Here is a tiny trained network, its code and every weight. The questions are about switching its units off for an input and a target symbol, where a switched-off unit gives its printed mean instead of its output.

import numpy as np


def w(rows, s, z=0):
    codes = np.array(rows[::2]) - 128.0
    scale = np.full(codes.shape[1], s)
    scale[-1] = z or s
    return codes * scale


def norm(h):
    return h / np.sqrt((h * h).mean(-1, keepdims=True) + 1e-5)


def f(y):
    return y / 2 * (1 + np.tanh(0.7978845608 * (y + 0.044715 * y**3)))


def softmax(a):
    e = np.exp(a - a.max(-1, keepdims=True))
    return e / e.sum(-1, keepdims=True)


def log_softmax(a):
    a = a - a.max(-1, keepdims=True)
    return a - np.log(np.exp(a).sum(-1, keepdims=True))


def net(x, mask):
    ids = ['βγζηθλστφω'.index(c) for c in x.split()]
    T = len(ids)
    res = E[ids] + P[:T]
    u = 0
    for l in range(3):
        r = norm(res)
        for j in range(3):
            rows = slice(2 * j, 2 * j + 2)
            q, k, v = (r @ M[l][rows].T for M in (Q, K, V))
            z = softmax(np.where(np.tri(T) > 0, q @ k.T / 2**0.5, -1e9)) @ v
            o = O[l][rows]
            res = res + np.where(mask[u + j], z, o[:, -1]) @ o[:, :-1]
        u += 3
        y = f(norm(res) @ A[l][:, :-1].T + A[l][:, -1])
        res = res + np.where(mask[u : u + 4], y, B[l][:, -1]) @ B[l][:, :-1]
        u += 4
    return log_softmax(norm(res)[-1] @ U[:, :-1].T + U[:, -1])


Q, K, V, O, A, B = {}, {}, {}, {}, {}, {}
E = w([
[98,233,97],'β',
[132,14,58],'γ',
[140,41,100],'ζ',
[127,151,116],'η',
[175,18,119],'θ',
[115,1,114],'λ',
[154,94,100],'σ',
[85,140,105],'τ',
[57,118,194],'φ',
[115,161,122],'ω',
],0.0058)
P = w([
[140,138,57],'0',
[173,153,150],'1',
[125,130,137],'2',
[1,62,85],'3',
[184,135,198],'4',
[126,128,138],'5',
[42,71,144],'6',
[165,127,204],'7',
],0.015)
Q[0] = w([
[221,150,112],'L0H1',
[5,64,73],'L0H1',
[100,141,135],'L0H2',
[51,95,228],'L0H2',
[58,73,98],'L0H3',
[164,68,219],'L0H3',
],0.029)
K[0] = w([
[161,158,232],'L0H1',
[21,103,12],'L0H1',
[113,133,157],'L0H2',
[232,118,240],'L0H2',
[191,108,254],'L0H3',
[65,16,160],'L0H3',
],0.023)
V[0] = w([
[184,146,216],'L0H1',
[157,157,61],'L0H1',
[246,158,202],'L0H2',
[209,104,83],'L0H2',
[154,4,115],'L0H3',
[64,84,166],'L0H3',
],0.023)
O[0] = w([
[238,170,70,144],'L0H1',
[108,57,173,137],'L0H1',
[156,3,180,254],'L0H2',
[106,88,48,194],'L0H2',
[87,107,6,184],'L0H3',
[47,169,120,132],'L0H3',
],0.018,0.019)
A[0] = w([
[119,252,167,89],'L0N1',
[204,133,159,231],'L0N2',
[160,203,241,2],'L0N3',
[156,159,224,53],'L0N4',
],0.025,0.005)
B[0] = w([
[136,49,80,167],'L0N1',
[46,63,68,253],'L0N2',
[251,245,13,138],'L0N3',
[83,183,45,145],'L0N4',
],0.025,0.0059)
Q[1] = w([
[97,248,124],'L1H1',
[82,172,241],'L1H1',
[139,151,2],'L1H2',
[52,158,35],'L1H2',
[87,194,31],'L1H3',
[42,178,236],'L1H3',
],0.024)
K[1] = w([
[119,163,238],'L1H1',
[208,172,172],'L1H1',
[57,123,132],'L1H2',
[10,64,127],'L1H2',
[79,64,179],'L1H3',
[251,160,172],'L1H3',
],0.029)
V[1] = w([
[54,185,171],'L1H1',
[45,201,133],'L1H1',
[200,95,21],'L1H2',
[78,152,36],'L1H2',
[148,179,7],'L1H3',
[109,120,180],'L1H3',
],0.013)
O[1] = w([
[156,222,176,50],'L1H1',
[115,247,184,95],'L1H1',
[2,76,227,204],'L1H2',
[179,107,229,254],'L1H2',
[13,146,76,207],'L1H3',
[226,129,152,94],'L1H3',
],0.0083,0.0081)
A[1] = w([
[249,140,215,4],'L1N1',
[247,189,184,16],'L1N2',
[239,69,181,179],'L1N3',
[67,148,33,232],'L1N4',
],0.019,0.0041)
B[1] = w([
[225,95,48,121],'L1N1',
[109,52,1,127],'L1N2',
[164,215,169,208],'L1N3',
[115,64,178,255],'L1N4',
],0.028,0.0091)
Q[2] = w([
[141,68,191],'L2H1',
[59,99,168],'L2H1',
[142,47,157],'L2H2',
[104,96,4],'L2H2',
[52,58,71],'L2H3',
[74,66,121],'L2H3',
],0.028)
K[2] = w([
[226,131,119],'L2H1',
[130,29,88],'L2H1',
[57,55,167],'L2H2',
[2,218,65],'L2H2',
[59,39,219],'L2H3',
[45,105,180],'L2H3',
],0.022)
V[2] = w([
[103,198,181],'L2H1',
[79,117,139],'L2H1',
[191,5,168],'L2H2',
[66,115,68],'L2H2',
[81,184,87],'L2H3',
[125,192,157],'L2H3',
],0.029)
O[2] = w([
[54,64,198,8],'L2H1',
[160,87,127,118],'L2H1',
[254,187,180,241],'L2H2',
[71,192,96,207],'L2H2',
[200,152,161,59],'L2H3',
[178,160,77,40],'L2H3',
],0.021,0.017)
A[2] = w([
[186,111,180,10],'L2N1',
[22,226,151,3],'L2N2',
[104,236,253,205],'L2N3',
[98,224,74,50],'L2N4',
],0.029,0.0046)
B[2] = w([
[169,97,163,254],'L2N1',
[224,178,123,157],'L2N2',
[82,253,147,204],'L2N3',
[73,147,205,195],'L2N4',
],0.05,0.0069)
U = w([
[60,66,109,61],'β',
[249,178,137,186],'γ',
[52,153,190,199],'ζ',
[193,18,208,5],'η',
[144,92,18,117],'θ',
[13,195,73,164],'λ',
[136,183,56,204],'σ',
[80,50,113,67],'τ',
[111,253,154,133],'φ',
[162,136,217,118],'ω',
],0.013,0.0032)

Each question gives the input, a string of symbols that net reads in full, and the target symbol t.
The units are the heads (2 rows each of Q, K, V and O) and the neurons (one row each of A and B). Each row of codes is followed by its name. A weight is (code - 128) times the scale printed after its matrix; where a second scale follows, it is the last column's (O, A, B and U).
mask holds one flag per unit, layer by layer, with each layer's heads first. A switched-off unit (its flag False) gives its mean, the last column of its rows in O or B, instead of its output. The means were averaged over made-up inputs and are rounded, as every weight is.
A unit's drop is (log p(t) with every unit on - log p(t) with that unit switched off) / (log p(t) with every unit on - log p(t) with every unit switched off).
The circuit of an input: a set's keep is (log p(t) with only the set's units on - log p(t) with every unit switched off) / (log p(t) with every unit on - log p(t) with every unit switched off). Starting from the 12 units with the biggest drops (on a tie, the unit counted first), units are removed one at a time, each time the one whose removal leaves the highest keep (on an exact tie, the one counted first), for as long as the keep stays at least 0.8.
units of the circuit, in order: the units of the circuit, biggest drop first
unit that matters most: the unit with the biggest drop
top k neurons: the k neurons with the biggest drops, biggest first
top k neurons in layer l: the k neurons of layer l with the biggest drops, biggest first
which heads matter: for each layer, one digit per head in row order, 1 if its drop is at least 0.15 and else 0, layers parted by /
input λ φ η η σ ω σ λ, target λ: units of the circuit, in order : L0H3
input φ σ σ σ η, target θ: units of the circuit, in order : L0H1, L0H2, L2H2
input τ σ θ θ β σ σ ω, target τ: units of the circuit, in order : L0H2, L0N2, L2H2, L0H1
input θ σ θ φ φ σ φ, target φ: which heads matter : 100 / 000 / 000
input ζ ζ η σ θ φ φ, target τ: top 2 neurons in layer 2 : L2N3, L2N4
input ζ φ φ β φ σ τ, target φ: top 2 neurons : L2N3, L0N2
input β τ λ φ φ ω σ, target φ: top 2 neurons : L2N3, L0N2
input σ η σ φ σ θ, target θ: which heads matter : 101 / 000 / 000
input φ λ τ η λ η σ τ, target θ: units of the circuit, in order : L0H2, L2H2, L0H1
input φ φ θ σ ζ σ γ σ, target θ: top 2 neurons : L0N1, L0N2
input λ ζ φ σ φ, target λ: units of the circuit, in order : L0H1, L0H2, L0H3, L2H2
input θ θ ω φ φ, target σ: units of the circuit, in order : L0H1, L0N2
input θ β λ σ θ η η, target τ: which heads matter : 010 / 000 / 000
input λ η σ η σ ω β φ, target λ: units of the circuit, in order : L0H1, L0H2, L2H2, L0H3
input θ ω θ σ θ τ θ, target τ: unit that matters most : L1H3
input ω η η η, target ω: top 3 neurons : L2N3, L2N1, L0N2
input ζ τ φ η γ φ σ φ, target φ: which heads matter : 111 / 100 / 110
input θ η γ σ, target ω: top 2 neurons : L2N3, L0N1
input φ ζ ζ φ θ σ φ ζ, target θ: top 2 neurons : L0N2, L0N1
input σ λ β ω φ, target γ: units of the circuit, in order : L0H1
input σ η φ η σ, target γ: top 2 neurons : L0N2, L1N3
input ζ φ γ θ, target φ: units of the circuit, in order : L0H1, L2N3, L0H3
input θ σ θ θ φ σ ζ, target φ: which heads matter : 100 / 000 / 010
input σ σ φ τ φ ζ η, target φ: top 2 neurons : L2N3, L1N4
input φ σ β σ σ β φ φ, target θ: which heads matter : 110 / 100 / 010
